Here is a tiny trained network, its code and every weight. The questions are about switching its units off for an input and a target symbol, where a switched-off unit gives its printed mean instead of its output.

import numpy as np


def w(rows, s, z=0):
    codes = np.array(rows[::2]) - 128.0
    scale = np.full(codes.shape[1], s)
    scale[-1] = z or s
    return codes * scale


def norm(h):
    return h / np.sqrt((h * h).mean(-1, keepdims=True) + 1e-5)


def f(y):
    return np.maximum(y, 0)


def softmax(a):
    e = np.exp(a - a.max(-1, keepdims=True))
    return e / e.sum(-1, keepdims=True)


def log_softmax(a):
    a = a - a.max(-1, keepdims=True)
    return a - np.log(np.exp(a).sum(-1, keepdims=True))


def net(x, mask):
    ids = ['βγδεηθλμξπστφψω'.index(c) for c in x.split()]
    T = len(ids)
    res = E[ids] + P[:T]
    u = 0
    for l in range(2):
        q, k, v = (norm(res) @ M[l].T for M in (Q, K, V))
        z = softmax(np.where(np.tri(T) > 0, q @ k.T / 2**0.5, -1e9)) @ v
        res = res + np.where(mask[u], z, O[l][:, -1]) @ O[l][:, :-1]
        u += 1
        y = f(norm(res) @ A[l][:, :-1].T + A[l][:, -1])
        res = res + np.where(mask[u : u + 4], y, B[l][:, -1]) @ B[l][:, :-1]
        u += 4
    return log_softmax(norm(res)[-1] @ U[:, :-1].T + U[:, -1])


Q, K, V, O, A, B = {}, {}, {}, {}, {}, {}
E = w([
[128,113,125,102],'β',
[117,188,160,160],'γ',
[134,84,124,186],'δ',
[110,149,126,146],'ε',
[140,147,62,163],'η',
[149,141,183,139],'θ',
[114,88,121,82],'λ',
[116,109,125,92],'μ',
[122,140,147,81],'ξ',
[254,139,52,63],'π',
[91,168,113,173],'σ',
[125,112,113,99],'τ',
[128,147,169,149],'φ',
[166,86,143,101],'ψ',
[129,112,149,103],'ω',
],0.037)
P = w([
[115,152,111,3],'0',
[161,151,145,157],'1',
[157,149,139,157],'2',
[155,148,136,152],'3',
[153,137,128,145],'4',
[152,136,126,151],'5',
[153,140,120,152],'6',
[149,132,115,139],'7',
[141,127,104,144],'8',
[149,134,108,147],'9',
[143,136,108,145],'10',
],0.012)
Q[0] = w([
[163,48,108,165],'L0H0',
[81,4,140,107],'L0H0',
],0.04)
K[0] = w([
[33,160,189,162],'L0H0',
[5,210,209,69],'L0H0',
],0.03)
V[0] = w([
[7,114,187,126],'L0H0',
[126,100,90,141],'L0H0',
],0.019)
O[0] = w([
[45,8,140,105,2],'L0H0',
[107,139,102,106,117],'L0H0',
],0.014,0.0066)
A[0] = w([
[140,142,172,72,180],'L0N0',
[92,223,194,51,138],'L0N1',
[158,81,73,183,1],'L0N2',
[98,248,136,115,63],'L0N3',
],0.018,0.0088)
B[0] = w([
[185,170,77,100,203],'L0N0',
[89,119,201,213,231],'L0N1',
[252,115,242,182,138],'L0N2',
[25,83,167,228,255],'L0N3',
],0.019,0.0091)
Q[1] = w([
[138,86,208,69],'L1H0',
[159,132,156,1],'L1H0',
],0.021)
K[1] = w([
[124,148,197,32],'L1H0',
[70,192,160,7],'L1H0',
],0.021)
V[1] = w([
[51,208,172,88],'L1H0',
[121,98,252,112],'L1H0',
],0.037)
O[1] = w([
[2,80,36,109,72],'L1H0',
[48,164,209,35,254],'L1H0',
],0.021,0.0095)
A[1] = w([
[198,158,62,29,235],'L1N0',
[112,95,164,42,122],'L1N1',
[115,252,110,142,2],'L1N2',
[209,102,197,163,92],'L1N3',
],0.034,0.0053)
B[1] = w([
[93,254,117,91,175],'L1N0',
[205,96,113,141,218],'L1N1',
[190,229,138,121,182],'L1N2',
[68,106,134,202,252],'L1N3',
],0.041,0.017)
U = w([
[105,85,85,107,211],'β',
[148,107,251,172,3],'γ',
[142,106,63,217,149],'δ',
[151,82,113,123,150],'ε',
[87,149,129,149,184],'η',
[87,149,136,142,164],'θ',
[155,221,86,109,152],'λ',
[153,127,69,103,155],'μ',
[49,100,164,99,102],'ξ',
[102,134,119,154,71],'π',
[227,105,152,124,109],'σ',
[46,86,54,145,108],'τ',
[116,110,157,85,173],'φ',
[89,172,129,145,116],'ψ',
[134,130,170,63,124],'ω',
],0.018,0.0058)

Each question gives the input, a string of symbols that net reads in full, and the target symbol t.
The units are the heads (2 rows each of Q, K, V and O) and the neurons (one row each of A and B). Each row of codes is followed by its name. A weight is (code - 128) times the scale printed after its matrix; where a second scale follows, it is the last column's (O, A, B and U).
mask holds one flag per unit, layer by layer, with each layer's heads first. A switched-off unit (its flag False) gives its mean, the last column of its rows in O or B, instead of its output. The means were averaged over made-up inputs and are rounded, as every weight is.
A unit's drop is (log p(t) with every unit on - log p(t) with that unit switched off) / (log p(t) with every unit on - log p(t) with every unit switched off).
The circuit of an input: a set's keep is (log p(t) with only the set's units on - log p(t) with every unit switched off) / (log p(t) with every unit on - log p(t) with every unit switched off). Starting from all 10 units, units are removed one at a time, each time the one whose removal leaves the highest keep (on an exact tie, the one counted first), for as long as the keep stays at least 0.8.
units of the circuit, in order: the units of the circuit, biggest drop first
most important unit: the unit with the biggest drop
k most important neurons: the k neurons with the biggest drops, biggest first
k most important neurons of layer l: the k neurons of layer l with the biggest drops, biggest first
input λ σ σ σ β, target λ: units of the circuit, in order -> (L0N3; L0N1; L1N0; L0H0)
input ω ε ξ λ θ θ λ ω φ, target ω: units of the circuit, in order -> (L1H0; L0H0; L1N3)
input λ β ξ σ μ ω ψ, target λ: units of the circuit, in order -> (L0N3; L1N0)
input β λ π σ, target λ: 2 most important neurons of layer 1 -> (L1N2; L1N3)
input τ β σ γ μ η η η ψ, target τ: most important unit -> L1H0
input δ φ θ ξ γ, target γ: 2 most important neurons -> (L0N2; L1N0)
input λ β σ φ η φ η ψ ε η β, target λ: units of the circuit, in order -> (L0N3; L0H0; L0N1; L1N0)
input σ η γ γ τ, target σ: 3 most important neurons -> (L0N3; L0N0; L1N1)
input σ ω σ λ λ, target σ: 3 most important neurons -> (L1N1; L0N1; L0N3)
input δ ε η η π σ σ γ ψ θ β, target δ: units of the circuit, in order -> (L0N1; L1H0; L0N3)
input λ σ σ λ θ, target σ: 3 most important neurons -> (L1N1; L0N0; L0N3)
input ω σ η π γ λ, target ω: units of the circuit, in order -> (L0H0; L0N3; L1H0; L1N1)
input γ λ φ δ λ φ δ δ σ β, target γ: units of the circuit, in order -> (L1H0; L0H0)
input β γ ξ δ μ μ λ λ η γ, target δ: units of the circuit, in order -> (L1H0; L0H0)
input γ τ γ π ω π η γ, target δ: 2 most important neurons -> (L0N1; L1N0)
input λ π σ η σ, target δ: units of the circuit, in order -> (L1H0)
input σ δ σ π ψ φ ω λ σ τ, target σ: units of the circuit, in order -> (L0H0; L1N1; L0N3)
input γ ε σ γ, target ξ: 2 most important neurons -> (L0N0; L1N3)
input τ γ β λ γ μ σ σ ω, target τ: 3 most important neurons -> (L0N3; L0N1; L0N0)
input τ γ δ δ, target γ: units of the circuit, in order -> (L1H0; L0H0)
input ξ π η σ ξ σ β, target ξ: units of the circuit, in order -> (L1H0; L0H0; L0N3)
input λ γ ψ η σ τ, target λ: 3 most important neurons -> (L0N3; L0N1; L0N0)
input ω γ β τ ω ω, target ω: 3 most important neurons -> (L0N3; L0N1; L1N1)
input π σ θ σ γ ω φ, target λ: 3 most important neurons -> (L1N2; L1N3; L0N3)
